Below are the code and all the weights of a small trained network. Each question names an input and a class and asks about switching units off, where a switched-off unit gives its printed mean instead of its output.

import numpy as np


def w(rows, s, z=0):
    codes = np.array(rows[::2]) - 128.0
    scale = np.full(codes.shape[1], s)
    scale[-1] = z or s
    return codes * scale


def f(y):
    return y / 2 * (1 + np.tanh(0.7978845608 * (y + 0.044715 * y**3)))


def log_softmax(a):
    a = a - a.max(-1, keepdims=True)
    return a - np.log(np.exp(a).sum(-1, keepdims=True))


def net(x, mask):
    res = np.array(x, float).reshape(1, 5) / 4 @ E
    y = f(res @ A[0][:, :-1].T + A[0][:, -1])
    res = res + np.where(mask, y, B[0][:, -1]) @ B[0][:, :-1]
    return log_softmax(res[-1] @ U[:, :-1].T + U[:, -1])


A, B = {}, {}
E = w([
[144,162,26,35,207,181,184],'x0',
[80,85,213,151,254,141,176],'x1',
[235,73,85,174,107,71,244],'x2',
[94,13,175,12,139,58,70],'x3',
[119,127,140,119,116,138,152],'x4',
],0.0082)
A[0] = w([
[76,210,179,125,158,105,76,135],'neuron 0',
[167,66,93,44,97,34,67,93],'neuron 1',
[27,48,205,236,42,40,120,141],'neuron 2',
[115,44,134,85,109,147,75,123],'neuron 3',
[167,95,20,163,69,62,115,201],'neuron 4',
[172,162,223,196,113,73,66,90],'neuron 5',
[97,207,162,126,145,146,57,135],'neuron 6',
[209,56,92,166,149,120,144,74],'neuron 7',
[112,87,128,77,118,34,129,72],'neuron 8',
[172,101,129,181,145,78,188,112],'neuron 9',
[47,182,147,107,128,211,102,108],'neuron 10',
[143,251,147,242,122,117,98,132],'neuron 11',
[164,131,75,92,201,157,170,125],'neuron 12',
[118,123,70,35,166,160,139,116],'neuron 13',
[87,148,159,51,136,9,148,80],'neuron 14',
[130,173,62,82,44,149,37,231],'neuron 15',
[203,67,134,121,98,74,234,76],'neuron 16',
[107,14,143,121,123,58,65,148],'neuron 17',
[75,60,219,214,228,164,142,141],'neuron 18',
[103,42,125,200,175,111,195,113],'neuron 19',
[110,72,133,148,218,120,106,50],'neuron 20',
[78,56,188,86,97,101,148,196],'neuron 21',
[138,201,81,230,80,158,141,116],'neuron 22',
[103,178,180,81,103,220,69,119],'neuron 23',
[136,62,135,70,140,129,99,158],'neuron 24',
[242,136,121,140,85,66,194,89],'neuron 25',
[137,35,204,198,26,166,133,65],'neuron 26',
[173,111,146,168,236,183,158,125],'neuron 27',
[156,78,195,77,129,62,94,74],'neuron 28',
[19,119,115,110,255,110,201,254],'neuron 29',
],0.007,0.004)
B[0] = w([
[185,59,152,89,123,106,75,183],'neuron 0',
[66,183,103,152,123,239,171,202],'neuron 1',
[174,155,37,77,123,116,154,250],'neuron 2',
[132,141,127,177,184,192,149,180],'neuron 3',
[88,68,132,137,103,130,133,204],'neuron 4',
[201,209,22,35,163,74,171,183],'neuron 5',
[192,93,160,130,127,159,141,188],'neuron 6',
[134,98,220,58,136,155,75,163],'neuron 7',
[114,131,181,136,133,198,166,169],'neuron 8',
[135,91,145,106,162,161,88,178],'neuron 9',
[188,80,165,103,151,188,5,197],'neuron 10',
[103,173,92,176,184,224,131,213],'neuron 11',
[204,121,104,72,120,114,149,186],'neuron 12',
[170,172,61,89,155,105,167,183],'neuron 13',
[142,154,145,132,154,180,161,166],'neuron 14',
[87,68,59,125,75,120,89,233],'neuron 15',
[125,85,197,103,189,133,74,197],'neuron 16',
[130,127,140,156,137,134,160,221],'neuron 17',
[106,121,56,121,2,175,110,237],'neuron 18',
[92,53,137,64,108,141,84,183],'neuron 19',
[72,151,143,51,84,159,173,158],'neuron 20',
[141,134,120,174,147,128,153,210],'neuron 21',
[92,113,154,120,137,191,176,215],'neuron 22',
[221,71,162,119,137,190,99,195],'neuron 23',
[122,171,110,187,165,151,155,180],'neuron 24',
[169,91,173,85,98,169,92,194],'neuron 25',
[195,165,115,83,138,102,140,190],'neuron 26',
[96,132,106,110,90,151,140,191],'neuron 27',
[142,143,125,117,121,208,179,187],'neuron 28',
[104,83,47,130,86,67,150,254],'neuron 29',
],0.0067,0.0089)
U = w([
[166,69,203,107,151,166,71,71],'0',
[189,217,77,80,149,106,155,85],'1',
[68,170,150,191,168,231,190,73],'2',
[115,99,103,166,116,142,126,254],'3',
[35,113,119,113,24,142,110,114],'4',
[82,159,153,153,129,86,105,176],'5',
[88,221,249,206,162,27,103,15],'6',
],0.011,0.0079)

Each question gives the input, the list of numbers given to net, and the class t.
The units are the neurons (one row each of A and B). Each row of codes is followed by its name. A weight is (code - 128) times the scale printed after its matrix; where a second scale follows, it is the last column's (A, B and U).
mask holds one flag per neuron, in row order. A switched-off neuron (its flag False) gives its mean, the last column of its row in B, instead of its output. The means were averaged over made-up inputs and are rounded, as every weight is.
A unit's drop is (log p(t) with every unit on - log p(t) with that unit switched off) / (log p(t) with every unit on - log p(t) with every unit switched off).
The circuit of an input: a set's keep is (log p(t) with only the set's units on - log p(t) with every unit switched off) / (log p(t) with every unit on - log p(t) with every unit switched off). Starting from the 12 units with the biggest drops (on a tie, the unit counted first), units are removed one at a time, each time the one whose removal leaves the highest keep (on an exact tie, the one counted first), for as long as the keep stays at least 0.8.
circuit, biggest first: the units of the circuit, biggest drop first
unit that matters most: the unit with the biggest drop
k most important neurons: the k neurons with the biggest drops, biggest first
drop when u is switched off: that unit's drop, to one decimal
input [-4,-5,2,-7,7], class 2: circuit, biggest first => [neuron 11]
input [-7,1,5,1,-7], class 1: circuit, biggest first => [neuron 5; neuron 2]
input [4,8,4,4,5], class 4: circuit, biggest first => [neuron 18; neuron 29; neuron 20]
input [-6,-3,6,7,0], class 2: circuit, biggest first => [neuron 1; neuron 8; neuron 28]
input [-8,5,-2,7,0], class 1: circuit, biggest first => [neuron 2; neuron 5]
input [-8,-5,2,8,0], class 1: 3 most important neurons => [neuron 2; neuron 5; neuron 26]
input [-7,-7,6,-3,-4], class 1: 2 most important neurons => [neuron 5; neuron 26]
input [-3,3,-8,-8,-6], class 0: 3 most important neurons => [neuron 10; neuron 0; neuron 23]
input [7,-8,7,3,-2], class 4: 2 most important neurons => [neuron 4; neuron 1]
input [7,8,-7,8,-6], class 2: 2 most important neurons => [neuron 24; neuron 3]
input [-4,-5,-2,-6,2], class 2: 4 most important neurons => [neuron 11; neuron 22; neuron 29; neuron 18]
input [0,-1,7,6,-3], class 0: 3 most important neurons => [neuron 16; neuron 7; neuron 25]
input [-6,-7,8,-4,-4], class 0: 2 most important neurons => [neuron 25; neuron 16]
input [-5,5,-8,-3,-2], class 0: 3 most important neurons => [neuron 10; neuron 0; neuron 23]
input [-7,-4,-8,-6,6], class 0: circuit, biggest first => [neuron 10; neuron 23]
input [-2,7,-5,-4,8], class 3: unit that matters most => neuron 15
input [5,3,-5,-3,-4], class 0: 3 most important neurons => [neuron 10; neuron 2; neuron 5]
input [-6,-1,4,7,5], class 2: 2 most important neurons => [neuron 1; neuron 8]
input [-7,-7,3,-5,-1], class 1: 4 most important neurons => [neuron 5; neuron 26; neuron 2; neuron 18]
input [5,-8,-1,-7,4], class 4: most important neuron => [neuron 15]
input [-3,-5,-5,7,-6], class 2: 2 most important neurons => [neuron 1; neuron 3]
input [8,7,1,-2,-4], class 1: 2 most important neurons => [neuron 12; neuron 13]
input [-8,7,3,-5,-6], class 1: drop when neuron 2 is switched off => 0.2
input [-2,-7,5,-2,-1], class 4: drop when neuron 6 is switched off => 0.1
input [5,-3,-5,8,-2], class 2: drop when neuron 1 is switched off => 0.2
input [-1,7,-3,8,1], class 2: drop when neuron 28 is switched off => 0.1
input [-7,1,8,2,7], class 0: circuit, biggest first => [neuron 16]
